Here is a tiny trained network, its code and every weight. The questions are about switching its units off for an input and a class, where a switched-off unit gives its printed mean instead of its output.

import numpy as np


def w(rows, s, z=0):
    codes = np.array(rows[::2]) - 128.0
    scale = np.full(codes.shape[1], s)
    scale[-1] = z or s
    return codes * scale


def norm(h):
    return h / np.sqrt((h * h).mean(-1, keepdims=True) + 1e-5)


def f(y):
    return np.maximum(y, 0)


def log_softmax(a):
    a = a - a.max(-1, keepdims=True)
    return a - np.log(np.exp(a).sum(-1, keepdims=True))


def net(x, mask):
    res = np.array(x, float).reshape(1, 3) / 4 @ E
    u = 0
    for l in range(2):
        y = f(norm(res) @ A[l][:, :-1].T + A[l][:, -1])
        res = res + np.where(mask[u : u + 7], y, B[l][:, -1]) @ B[l][:, :-1]
        u += 7
    return log_softmax(norm(res)[-1] @ U[:, :-1].T + U[:, -1])


A, B = {}, {}
E = w([
[155,114,152,215,191,94,127,145,117,181,205],'x0',
[11,158,186,143,72,51,78,139,82,150,112],'x1',
[55,194,173,158,67,60,109,41,156,74,150],'x2',
],0.011)
A[0] = w([
[229,135,77,142,124,149,181,90,203,55,140,70],'0.n1',
[78,84,210,211,152,85,91,195,67,231,99,1],'0.n2',
[161,70,112,136,223,143,125,233,88,215,156,188],'0.n3',
[147,133,118,122,155,154,151,99,118,148,156,118],'0.n4',
[192,143,101,160,193,170,157,105,211,105,166,176],'0.n5',
[157,121,49,1,122,200,190,151,149,104,23,47],'0.n6',
[253,54,102,190,206,171,188,177,138,215,195,23],'0.n7',
],0.0087,0.0074)
B[0] = w([
[101,193,112,152,161,137,154,185,160,184,91,198],'0.n1',
[156,223,134,27,102,137,110,221,133,168,90,204],'0.n2',
[99,110,5,155,207,121,175,159,86,150,122,250],'0.n3',
[136,114,153,105,109,138,140,107,146,149,156,151],'0.n4',
[102,114,123,122,140,99,184,107,178,123,157,216],'0.n5',
[125,76,94,109,58,190,36,98,113,33,80,226],'0.n6',
[204,39,173,151,141,107,132,36,29,143,185,233],'0.n7',
],0.011)
A[1] = w([
[110,129,233,121,119,80,116,113,117,115,120,4],'1.n1',
[115,175,192,85,88,76,113,128,130,171,165,3],'1.n2',
[115,112,85,170,133,183,103,185,69,143,110,154],'1.n3',
[63,137,194,169,122,114,107,123,99,126,140,18],'1.n4',
[144,91,109,99,114,126,87,144,87,109,106,160],'1.n5',
[79,139,155,155,118,98,93,139,114,154,137,145],'1.n6',
[164,164,246,86,100,148,71,128,146,122,131,30],'1.n7',
],0.012,0.0028)
B[1] = w([
[166,94,152,186,123,163,111,187,155,143,162,213],'1.n1',
[115,66,135,210,94,85,152,178,117,90,185,254],'1.n2',
[94,200,220,94,111,122,119,109,171,143,118,241],'1.n3',
[124,106,154,158,110,95,148,193,111,124,133,209],'1.n4',
[139,173,166,127,126,124,101,103,192,94,122,230],'1.n5',
[158,159,161,141,102,86,89,184,89,145,106,223],'1.n6',
[155,3,135,174,114,165,127,126,121,95,188,209],'1.n7',
],0.011,0.0073)
U = w([
[65,208,122,139,139,113,212,85,247,122,146,1],'0',
[119,113,103,45,52,198,51,68,135,48,33,217],'1',
[169,51,89,139,215,129,178,42,58,155,197,121],'2',
[112,102,167,188,55,81,112,180,112,89,166,190],'3',
[128,252,120,51,152,74,115,219,68,199,94,89],'4',
],0.016,0.0027)

Each question gives the input, the list of numbers given to net, and the class t.
The units are the neurons (one row each of A and B). Each row of codes is followed by its name. A weight is (code - 128) times the scale printed after its matrix; where a second scale follows, it is the last column's (A, B and U).
mask holds one flag per neuron, layer by layer. A switched-off neuron (its flag False) gives its mean, the last column of its row in B, instead of its output. The means were averaged over made-up inputs and are rounded, as every weight is.
A unit's drop is (log p(t) with every unit on - log p(t) with that unit switched off) / (log p(t) with every unit on - log p(t) with every unit switched off).
The circuit of an input: a set's keep is (log p(t) with only the set's units on - log p(t) with every unit switched off) / (log p(t) with every unit on - log p(t) with every unit switched off). Starting from the 12 units with the biggest drops (on a tie, the unit counted first), units are removed one at a time, each time the one whose removal leaves the highest keep (on an exact tie, the one counted first), for as long as the keep stays at least 0.8.
circuit, biggest first: the units of the circuit, biggest drop first
k most important neurons: the k neurons with the biggest drops, biggest first
k most important neurons of layer l: the k neurons of layer l with the biggest drops, biggest first
drop of u: that unit's drop, to one decimal
input [4,6,-8], class 4: circuit, biggest first -> (0.n2)
input [8,5,-8], class 4: 3 most important neurons -> (0.n2; 1.n3; 1.n7)
input [6,-3,5], class 2: 2 most important neurons -> (1.n3; 0.n2)
input [2,-2,5], class 0: 3 most important neurons of layer 0 -> (0.n7; 0.n5; 0.n2)
input [4,-2,5], class 0: 2 most important neurons -> (0.n5; 0.n7)
input [-1,2,-3], class 4: 2 most important neurons -> (0.n3; 0.n2)
input [-5,-7,7], class 0: 3 most important neurons -> (0.n1; 0.n5; 0.n7)
input [-7,1,7], class 3: 2 most important neurons of layer 0 -> (0.n3; 0.n6)
input [4,-3,4], class 2: 3 most important neurons -> (1.n3; 1.n5; 0.n2)
input [-4,6,-4], class 1: 2 most important neurons -> (0.n3; 0.n1)
input [-3,0,-8], class 1: 3 most important neurons -> (0.n6; 1.n3; 1.n5)
input [-3,-1,-7], class 1: 2 most important neurons -> (0.n6; 1.n3)
input [3,-2,2], class 2: drop of 0.n7 -> 0.1
input [-2,-2,-1], class 1: drop of 0.n6 -> 1.6
input [-3,-5,0], class 1: drop of 0.n6 -> 2.7
input [0,-8,5], class 0: most important neuron of layer 0 -> (0.n1)
